Each row of numbers belongs to one of the nodes below and depends on some of the facts about them. Some rows are named. Which node is each other row?

Some facts about the nodes:
govim Ψ: nozon, skoplobir, deraklir
skulik Ψ: retru
bebrok Ψ: nuflak, skeza
saskis Ψ: skifluk, viplak
loskople Ψ: gidrum
tretok Ψ: lodabril, grastal
muklegi Ψ: drosta, runus
zafli Ψ: braklugor, penir
botre Ψ: pozum
zozal Ψ: mabrur
logi Ψ: klobizor
raro Ψ: drika
vupir Ψ: foflis, bisatres, dedre
truva Ψ: drosta, plubrana, popli, tuges
skenikor Ψ: grastal
ronik Ψ: sififlas, vite
plofom Ψ: stimam
vula Ψ: momum, pozum, noskodren, drika
trusuk Ψ: zefladrir
feso Ψ: trubilos, tuges
bogul Ψ: klobizor
tozikol Ψ: patus
flumun Ψ: truflen, vudreger, riskek
plagrur Ψ: skevil, tufla, bretrozul
stozestan Ψ: tukles, zogrul
funom Ψ: tidromak, zefladrir
dufo Ψ: pilon, bisatres, flike, braklugor, zogrul
grasi Ψ: zofli
tatan Ψ: dresepak
trikim Ψ: malel, zofli, tadul
stuzer Ψ: lodrapa
fedun Ψ: flonu, kobruren
soviren Ψ: stastir, gidrum, grazodri
brofuzak Ψ: mabrur
pebrim Ψ: bobrus
kluni Ψ: foreres, driklor
kligal Ψ: gekli, nozon, panon
plogrufur Ψ: nibezur, vibru, bobrus
tiklik Ψ: varu, zogrul
trenas Ψ: drodren, skeza, nozon
gratri Ψ: truflen, flalunon
klekeplos Ψ: kobruren
grora Ψ: flalunon, zefladrir, grastal
sepa Ψ: dresepak, vori
makadre Ψ: klagifem, deraklir
kidril Ψ: bugrun, stimam
lotrem Ψ: nomo, pletrefli, zifin
kudros Ψ: flonibra
nudre Ψ: tuges
brudu Ψ: pletrefli, braklugor
sesuk Ψ: klilasin
gruvo Ψ: grazodri, pigim
fluradrum Ψ: stoska, noskodren
trosos Ψ: noskodren, vodum
sivul Ψ: skobrol, nozon, gidrum
bozil Ψ: kidavir, gidrum, mapem, grastal
kesko Ψ: grasekom, nomo, gunu, vikom
flefle Ψ: vofepla, mabrur, skobrol, brili, pitran
vebrestar Ψ: treper
skupla Ψ: meflum, testul
stizubus Ψ: sava
klipla Ψ: skevil, klegiska, nogra
lazesta Ψ: truflen, gekli, testul
soplur Ψ: patus, pitran
bobrapluk Ψ: grisodrir, stemesi
{treper, klobizor, skulik, rupi, vupir, nomo, grisodrir, feso, plagrur, pozum, mapem, brofuzak, drika, plogrufur, tiklik, trenas, vofepla, dedre, pletrefli, gratri, grazodri, klekeplos, gunu, nudre, sesuk, pilon, bozil, vebrestar, stizubus} ω c
{pigim, govim, noskodren, bebrok, bretrozul, saskis, loskople, tretok, zefladrir, zofli, drodren, muklegi, zafli, logi, raro, bobrus, truflen, foflis, kidavir, truva, skenikor, plofom, momum, gaflol, testul, riskek, tukles, bogul, trubilos, tozikol, retru, grasekom, flumun, skevil, flonibra, stozestan, tadul, klilasin, vori, funom, dufo, zifin, grasi, trikim, stuzer, skobrol, dresepak, tufla, foreres, popli, stimam, kluni, pitran, nogra, lodrapa, zogrul, kligal, skifluk, nozon, stoska, meflum, grora, malel, sepa, makadre, kidril, kudros, brudu, gruvo, tidromak, nibezur, flike, kobruren, trosos, kesko, flefle, bobrapluk} ω a
{nuflak, varu, vodum, driklor, penir, bugrun, tuges, botre, klagifem, zozal, patus, stemesi, ronik, vula, trusuk, bisatres, flonu, lodabril, skeza, vudreger, tatan, sififlas, drosta, braklugor, fedun, deraklir, soviren, plubrana, pebrim, vibru, mabrur, skoplobir, panon, vite, runus, stastir, sava, vikom, gidrum, lotrem, fluradrum, gekli, viplak, sivul, grastal, skupla, flalunon, klipla, lazesta, soplur, klegiska, tugrik, brili} ω b

Named rows:
flike: [ -7   0  -1  -1  -6 -11  -6  -7  -4  -2   3   2  11  -1   0   4   5   4
  -2  -4  -9   4  -3  10  15  21   9  -9  -2   7  13   0   7  17  -6  13
  -3  -2   0]
pilon: [ 14   7 -14  12   1   4 -23  -9  -7   8   0 -11  -3 -10   4  16  -4  -1
 -16  -1 -13  -6  11   9   7  24   5  -4 -15   5  -7  -7 -11  -5   9 -15
   7   0 -12]
driklor: [  5  -8  -2   2   9  -6   4   1  12   1   1   7 -10 -11   4  -2  -6  -6
   7  -1   5  -1  14  -6 -19  -5  -3  10   1  -1  -9 -20  -4  -5 -11   6
   4   2   6]
skulik: [ 13  11  -8  11   0  14 -13  -1  -8  12  -2 -12  -6   2  -1  13  -1  -2
 -13   2  -4  -7   3   1   2   3  -6  -4  -8  -5 -11   8 -15 -12  17 -21
   4  -1  -8]
bogul: [ -7   4   6  -1  -8  -1   5   1  -5   0   1   1   9  11  -5   2   7   4
   0   0   0   2 -11   2   8  -1  -2 -10   5  -2  10  16   3  12   2   7
  -6  -3   5]
vite: [  6  -9  -3   2   8  -6   3   0  12   1   2   7 -10 -11   5  -2  -6  -5
   7  -1   5  -1  15  -6 -19  -5  -3  10   1   0  -9 -19  -4  -5 -11   7
   4   2   6]
retru: [ -5   2   7  -1  -2  -7   4   1  -4  -1  -3  -2   9   9  -2  -4   3   4
  -2   1  -3  -1 -10   6  12   4   5  -2   1  -1  10  11  10  12   2  12
  -2  -1   8]
vikom: [  1 -13   1  -3   7  -8  -6   4   2   0   9   9  -9 -16  10  -3  -8  -8
  13  -8  10  -2  20  -8 -14 -10  -4  19  -1  -2  -2 -14 -10 -11   0  14
  11  -5  -3]
flefle: [-11  15   6 -11 -10  13   1   0  -7 -26   0  13  13  17   4  -3   3   4
  -1   4  -3   3 -16   0   7 -18  -9 -19  -3   1   7   6   2   9   4  -5
 -10  -3  -6]
nomo: [ 11   4  -2   6   6   3 -26   3 -19  10   3 -16  -5  -8   9   8  -9  -3
  -8  -4  -4 -11  12   5  12   5   2  15 -18  -4  -2   7 -15 -16  28  -5
  15  -7 -11]
lazesta: [ -3  -1   3  -9  -5  13   8   1  13   7  -3   7 -12 -14  -4  -4  -3  -5
   6 -16   5   7  10 -21 -26  -5 -14   6   7   0 -13 -15  -4 -12 -15  -6
  -9  -5 -19]
patus: [  5   0   0  -1  13  -3   1   0  10 -15   0  14  -8 -12  14  -8 -13  -5
   5   1   0  -2  11  -4 -19 -13  -4   9  -7   0 -11 -31   0  -5 -10   7
   4   4   2]
klagifem: [  6 -12   0  -6   6  -3   3   3  13  -3  -3   5 -10  -9   3  -8  -7  -3
   8  -4   8  -3  20  -2 -17  -5   0  13   5   5  -7 -22  -4  -6 -13  -3
  -3   2   3]
tugrik: [  4  -8  -5   0   5  -3   3   0  11   0   4  10 -10 -11   3  -1  -4  -6
   8  -2   7   1  13  -8 -20  -7  -5   6   3   0 -10 -19  -6  -7 -11   2
   3   2   1]
pletrefli: [ 12   5  -5   8   5   2 -27  -2 -16   9   3 -15  -5 -10   8  11  -8  -3
 -10  -4  -7 -10  12   7  11  12   5  10 -18  -1  -3   3 -14 -12  22  -7
  12  -5 -11]
truva: [ -9   2   1  -7  -8  -5   7  -2  -9   3   6  -4   9   8  -9   3  14  12
  -7   1  12  23 -18  11  -8 -10  -8 -16  12   2  13  13   6   5  14   0
   1   1  -6]
nibezur: [-3  3 10  1 -2 -7  5  0 -2 -1 -3 -5  8 12 -3 -2  3  3 -2  0 -3 -5 -9  6
 10  3  4 -4 -1 -8  9 12  6 17  1 16 -5 -1 18]

Which node is each row?
No name comes twice in this set of rows, the named rows included.
[  1  -3   3  -3   7   0   8   0  13   6  -4   3 -12 -17   2  -7  -9  -5
   5 -12   0   4  10 -14 -22   0  -4  16   0  -1 -12 -22   4  -8 -14   7
   1  -1  -8]  vudreger
[ -6  13  10  -6   2  -1   1   0  -7 -24  -6   6  12  11  10 -11  -7   5
  -4   4 -10  -2 -14   9  13  -8   3  -4 -10   2   8  -3  14  13   3  11
  -2   1   5]  pitran
[ -1 -10  -4 -13  -3  11   1   1  14 -17   2  11  -9  -2   4  -3   0  -5
  12   2  12   3  14 -11 -17 -18  -6   1   3   5 -11 -18  -9 -13 -13 -22
  -8   2  -6]  sivul
[-11   2  -5  -4 -18   0  -7  -8  -5  -2   9  10  13   2  -6  13  14   2
   0  -6  -4   9  -4   3   9  17  -2 -23   4   7  14   8  -5  16  -5   3
  -9  -5 -10]  dufo
[ -9  -2  11  -6  -3 -10  -7   3 -13  -2   6  -1  10   3   3  -1   1   2
   4  -6  -1  -1  -3   5  17   3   6   5  -3   0  18  14   2   8  10  20
   3  -7   0]  zifin
[-11  -8   3  -6  -2  -3   2  -5   1 -11   0  -9   7  12  -1  -3   7   0
   4   9  -4   3 -15   1  18   2  15   0  -5  -1   7  13  14   4  -1  -1
   1   3   8]  kidavir
[-7 -5  4 -3 -3 -6  2 -1 -2 -9  0 -6  9 13 -1 -3  5  3  2  7  0 -1 -9  7
 17  2 12 -2  0  1 10 12  9  9  2  3 -1  2 12]  pigim
[-13   9  11  -8 -14  10   8   0  -4   7  -5  -1   7   6 -10  -2   7   4
  -2 -13  -5   8 -16 -10   4   4  -7  -6   5  -3   7  17   8   7  -1   5
 -10  -6 -13]  flumun
[ -2 -18  -6   0  13  -6   3  -8  18  -6   3  -4 -14 -14   8  -5  -4 -11
  10   5   0   3   6 -14 -12  -3  12  17  -9  -4 -15 -19   9 -14 -14   1
  12   6   4]  grastal
[  5  -9  -9   2   6  -8  -2  -6  13  -1   4  10  -8 -18   5   3  -4  -5
   6  -4   1   3  18  -3 -18   7   0   3   0   6  -8 -28  -4  -2 -18   5
   2   3  -2]  varu
[ -2  -9  -1  -1   9  -1   6  -6  16   3  -1  -1 -13 -18   4  -5  -6  -8
   7  -6  -2   5   5 -18 -17   0   3  18  -5  -4 -15 -19   7 -12 -15   5
   7   3  -5]  flalunon
[  2 -19  -5  -7  11  -4   0  -3  17 -17   0  -1 -11  -7  10  -9  -5  -7
  11   9   6  -1  14  -4  -8  -8  13  17  -6   4 -11 -24   4 -12 -14 -10
   4   9   7]  gidrum
[ 14  19  -3   6   8  15 -16  -1 -10 -12  -8  -8  -3   2  13   2 -13   0
 -16   8 -12 -12   0   7   6  -6  -2   0 -21  -1 -13  -8  -6 -11  18 -21
   6   2  -9]  vofepla
[  5  14  -5   6  -5  23 -10  -4  -6  17  -6 -18  -9  -4  -5  10  -1  -3
 -14  -6  -9   0  -5 -12  -1   7  -6   0 -11  -8 -16  11  -7 -19  13 -24
   2  -4 -25]  gratri
[ -2  -6 -13   5   0   4   8   5  12  14   5  23 -10   5   5  10  -5  -3
   4   9   7  -3  13 -17 -20 -12 -14   5  17  13  -6  -9 -10 -13 -20  -5
  12  -2  -9]  klipla

The same nodes again, as new rows of numbers:
Some nodes and their rows:
sesuk: [  3 -10 -14   1   7  19   2  -3  11 -25  50  12 -11   0  20   0  16  -7
  13 -16  -7 -12 -17 -13  15 -14  -7  16]
viplak: [-12  -4 -20   3   1   2  -1   0  -2 -21   7  18 -22  10  14  -2  16 -18
  -1 -12 -15 -14 -29 -28  20  -2 -10   2]
skupla: [ -7   3 -15   5   1  11   3  -4   1 -15  10  13 -17   9  17  -7  21 -17
   4 -24 -10 -18 -30 -36  22  -1 -12  -8]
drodren: [  9  -2  -7  -8   2  -9   7  -6   4 -20   5  26 -19  -3  11   4  12  -5
   1   0  -8 -14  10  -6   8  -6 -17  -1]
kligal: [ 12   5  -3  -9   6  -3   8  -9   6 -17  11  20 -15   0  15   0  16  -2
   5  -9  -1 -16   9 -13   9  -5 -19  -9]
grisodrir: [  1 -16 -15   1   5  14   2   1  12 -26  44  14 -14  -5  17   1  14 -10
  12 -11 -12 -12 -18  -9  16 -14  -6  20]
drika: [  2 -15 -10   1   4  22   1   7  11 -30  47  18 -13 -13  11   3  16  -6
   3 -14 -19 -15 -13 -12  22 -16  -8  21]
trosos: [ 12   7  -4 -13  10   2  -1  -3   1 -29  20  22 -12  -5   7   1  13   2
  -7  -6  -6 -17  11 -14  12  -4 -21  -4]
lodrapa: [  8  -2 -12 -12   8 -11   0  -5   3 -26   9  22 -17  -6   8   1   9  -5
   0   3  -7 -14   6  -4   6  -2 -16   3]
vodum: [-11  -3 -13   4   0  10  -2   5  -4 -24  11  20 -21   3  10  -1  18 -15
  -9 -16 -20 -16 -25 -33  26  -4 -12   1]
flonu: [-13  -4 -20   3   1   3  -1  -1  -3 -21   8  19 -22  10  14  -2  16 -18
  -1 -12 -16 -13 -28 -29  20  -2 -10   2]
varu: [-14  -5 -14   2  -6   2  -5   0   0 -20   2  15 -23  16  13  -3  16 -16
  -4 -19 -10 -19 -24 -28  16   0 -11   7]
plogrufur: [  3  -7 -15   0   8  19   2  -5   9 -26  54  11 -10   6  21  -1  13  -5
  16 -15  -6 -11 -17 -15  15 -12  -8  13]
grazodri: [  1 -23 -10   2   1  10   6   0  10 -25  40  19 -15   0  21   0  16 -14
  10  -8 -12 -12  -7 -10  14 -18  -2  22]
grasi: [  9   4 -13 -13  11  -8   0  -9   1 -26  17  20 -14   2   9   0   8  -2
   4   1  -3 -13   6  -9   6  -1 -19  -2]
klekeplos: [  3 -10 -14   1   7  18   1  -3  10 -25  50  12 -11   2  20   0  15  -7
  14 -15  -8 -11 -17 -12  15 -13  -7  15]
gekli: [-10  -5 -15   7  -4   5   7   0   2 -14   0  19 -23   1  14  -4  20 -21
   1 -18 -18 -18 -28 -29  24  -4 -11  -1]

Name these rows:
No name comes twice in this set of rows, the named rows included.
[  9   3  -4 -15   3  -7  -5  -8   5 -25  11  16 -15   8  10  -2  11   1
  -1  -9   5 -20  11 -10   1   0 -20   4]  stozestan
[  8   3  -1 -18  12 -13   7  -7   5 -23  15  25 -14   9  20   3  14   4
   2  -8   8 -20   5 -12   8  -4 -12  -8]  flefle
[ 11  -5  -4 -12   5 -10   6  -8   2 -23  10  24 -14   5  16  -2  14  -7
   1   0   0 -17  18 -12   5  -6 -14  -2]  loskople
[-15  -7 -13  -1   2  -6   6   3   0 -20   4  25 -24  14  20   2  17 -15
  -3 -16  -8 -19 -30 -28  23  -5  -4   0]  brili
[-11 -11 -14   4  -3  -1   3  -1  -4 -19   4  22 -22  16  18  -4  18 -23
  -3 -11 -14 -15 -17 -31  19  -6  -6   3]  stastir
[ 11  -5 -10  -9   4  -9   7  -3   9 -21   3  21 -15 -21   5  -5  10  -8
   4  -1  -9 -22   5  -6  10  -2 -18   2]  truflen
[-11   2 -20   3   3   6  -1  -3  -5 -20  14  16 -19  18  15  -3  15 -15
   2 -13 -12 -13 -28 -33  20  -1 -12  -3]  pebrim
[  6  -7  -6 -13  -1 -14  -5  -3   7 -25   1  19 -19  -1   5   1   7  -2
  -4  -4  -2 -20   9  -2   1   0 -18  13]  zogrul
[  9  -2  -6 -12   6  -4  -1   3   2 -31  12  26 -17 -15   0   3  10  -2
 -10   2 -14 -17  10  -8  14  -5 -19   4]  noskodren
[  6  -8  -4 -14   5 -19   8  -2   5 -23   5  29 -20  -3  14   5  11  -4
  -1   1  -2 -18   8  -4   9  -6 -11   2]  skobrol
[ -1 -13  -8  -4   8  10   8   0  13 -25  46  18 -13   4  26   3  17  -3
  13 -18  -1 -17 -21 -13  18 -15  -1  14]  brofuzak
[  9   0 -11 -13   9  -9   0  -6   3 -25  11  21 -15  -3   9   0  10  -3
   0   0  -4 -14   6  -7   6  -2 -17   1]  gaflol
[  8  -7  -6  -8   0 -13  10  -4   5 -18   1  28 -21  -8  11   4  12  -7
   0   1  -9 -16  10  -3   9  -7 -16   1]  nozon
[ 12   5  -4  -9   5  -4   7 -10   3 -18  12  23 -16   5  16   2  15  -3
   3  -7  -1 -13  11 -12   7  -6 -19  -9]  govim

